[[108 102]
 [140 146]
 [111 106]]
->
[[140 146]
 [111 106]
 [108 102]]

[[135 130 128 128 128 128 128 128 128 129 134 146 143 149 145 128]
 [148 147 139 131 129 128 128 128 128 128 128 136 128 131 138 129]
 [133 142 149 146 136 130 128 128 128 128 128 123 128 128 129 136]
 [147 139 131 128 128 128 128 128 128 128 129 150 132 139 148 128]
 [128 128 128 128 128 128 129 133 142 149 146 121 136 130 128 128]]
->
[[148 147 139 131 129 128 128 128 128 128 128 136 128 131 138 129]
 [133 142 149 146 136 130 128 128 128 128 128 123 128 128 129 136]
 [147 139 131 128 128 128 128 128 128 128 129 150 132 139 148 128]
 [135 130 128 128 128 128 128 128 128 129 134 146 143 149 145 128]
 [128 128 128 128 128 128 129 133 142 149 146 121 136 130 128 128]]

[[130 129 130 128 130 129 129 137 131 129 131 130 132 130]
 [153 103 106 102 106 102 103 156 156 102 155 153 156 154]
 [107 116 114 116 115 116 116 138 111 116 110 108 112 109]]
->
[[130 129 130 128 130 129 129 137 131 129 131 130 132 130]
 [107 116 114 116 115 116 116 138 111 116 110 108 112 109]
 [153 103 106 102 106 102 103 156 156 102 155 153 156 154]]

[[107 128 126 116 151]
 [129 140 142 155 136]
 [121 100 112 154 148]]
->
[[129 140 142 155 136]
 [107 128 126 116 151]
 [121 100 112 154 148]]

[[155 118 113 129 128 104]
 [149 123 110 144 141 109]
 [132 110 119 124 134 106]
 [148 126 115 148 142 122]]
->
[[148 126 115 148 142 122]
 [149 123 110 144 141 109]
 [155 118 113 129 128 104]
 [132 110 119 124 134 106]]

[[148 148 122 151 151 150 134 122]
 [148 150 124 143 150 152 131 125]
 [118 120 148 115 122 121 108 148]
 [134 133 118 141 134 133 138 118]
 [138 139 135 139 144 141 121 135]
 [144 145 129 142 148 147 127 129]
 [135 134 104 133 128 132 152 104]
 [121 123 144 117 124 124 111 145]
 [116 117 141 109 116 116 115 141]
 [138 138 127 148 143 140 129 127]
 [114 114 135 105 111 112 121 135]]
->
[[148 150 124 143 150 152 131 125]
 [148 148 122 151 151 150 134 122]
 [144 145 129 142 148 147 127 129]
 [138 139 135 139 144 141 121 135]
 [138 138 127 148 143 140 129 127]
 [135 134 104 133 128 132 152 104]
 [134 133 118 141 134 133 138 118]
 [121 123 144 117 124 124 111 145]
 [118 120 148 115 122 121 108 148]
 [116 117 141 109 116 116 115 141]
 [114 114 135 105 111 112 121 135]]
---
[[120 125 139 123 122 138 129 119 137]
 [138 128 119 113 108 108 112 119 128]
 [145 116 122 144 118 123 146 118 118]
 [133 115 131 137 116 131 138 118 127]
 [106 108 119 132 146 151 143 131 116]
 [129 141 120 120 140 131 114 132 139]]
->
[[106 108 119 132 146 151 143 131 116]
 [133 115 131 137 116 131 138 118 127]
 [145 116 122 144 118 123 146 118 118]
 [120 125 139 123 122 138 129 119 137]
 [138 128 119 113 108 108 112 119 128]
 [129 141 120 120 140 131 114 132 139]]

[[107 121 134 106 121 137 143 121 143 124 150 138 113 134 120 149]
 [112 145 140 112 145 115 113 142 113 135 117 112 123 136 127 150]
 [106 128 131 119 122 146 128 146 121 133 140 142 135 133 148 142]]
->
[[107 121 134 106 121 137 143 121 143 124 150 138 113 134 120 149]
 [106 128 131 119 122 146 128 146 121 133 140 142 135 133 148 142]
 [112 145 140 112 145 115 113 142 113 135 117 112 123 136 127 150]]

[[104 129 137 104]
 [153 124 124 152]
 [103 133 131 105]
 [115 147 102 123]
 [153 119 133 150]
 [153 117 135 149]
 [131 145  99 137]
 [140 109 154 133]
 [133 144  99 139]
 [126 146  99 133]
 [149 132 112 151]]
->
[[140 109 154 133]
 [153 117 135 149]
 [153 119 133 150]
 [153 124 124 152]
 [104 129 137 104]
 [149 132 112 151]
 [103 133 131 105]
 [133 144  99 139]
 [131 145  99 137]
 [126 146  99 133]
 [115 147 102 123]]

[[120 158 151 114 120]
 [120 157 151 111 121]]
->
[[120 157 151 111 121]
 [120 158 151 114 120]]

[[133 156 136 146 139]
 [124 140 128 128 125]
 [145 155 140 155 151]
 [130 151 135 142 136]]
->
[[124 140 128 128 125]
 [130 151 135 142 136]
 [145 155 140 155 151]
 [133 156 136 146 139]]

[[140 119 150 133 123 137 137 141 112 147]
 [143 136 141 116 134 106 143 118 138 151]
 [148 112 105 126 109 112 140 138 133 108]
 [118 106 125 119 148 121 145 122 124 125]]
->
[[118 106 125 119 148 121 145 122 124 125]
 [148 112 105 126 109 112 140 138 133 108]
 [140 119 150 133 123 137 137 141 112 147]
 [143 136 141 116 134 106 143 118 138 151]]

[[129 116 138 118 115 111]
 [127 134 123 132 134 137]
 [129 121 133 123 121 120]
 [130 110 142 114 108 103]
 [126 147 113 143 147 153]
 [126 146 113 143 148 154]]
->
[[130 110 142 114 108 103]
 [129 116 138 118 115 111]
 [129 121 133 123 121 120]
 [127 134 123 132 134 137]
 [126 146 113 143 148 154]
 [126 147 113 143 147 153]]

[[125 127  99 143 120 106 132 120]
 [129 151 134 120 117 146 132 134]
 [124 132 103 127 137 117 131 139]
 [124 126 117 141 133 124 134 151]
 [141 123 137 118 123 142 135 120]
 [127 140 130 119 126 145 134 132]]
->
[[141 123 137 118 123 142 135 120]
 [124 126 117 141 133 124 134 151]
 [125 127  99 143 120 106 132 120]
 [124 132 103 127 137 117 131 139]
 [127 140 130 119 126 145 134 132]
 [129 151 134 120 117 146 132 134]]
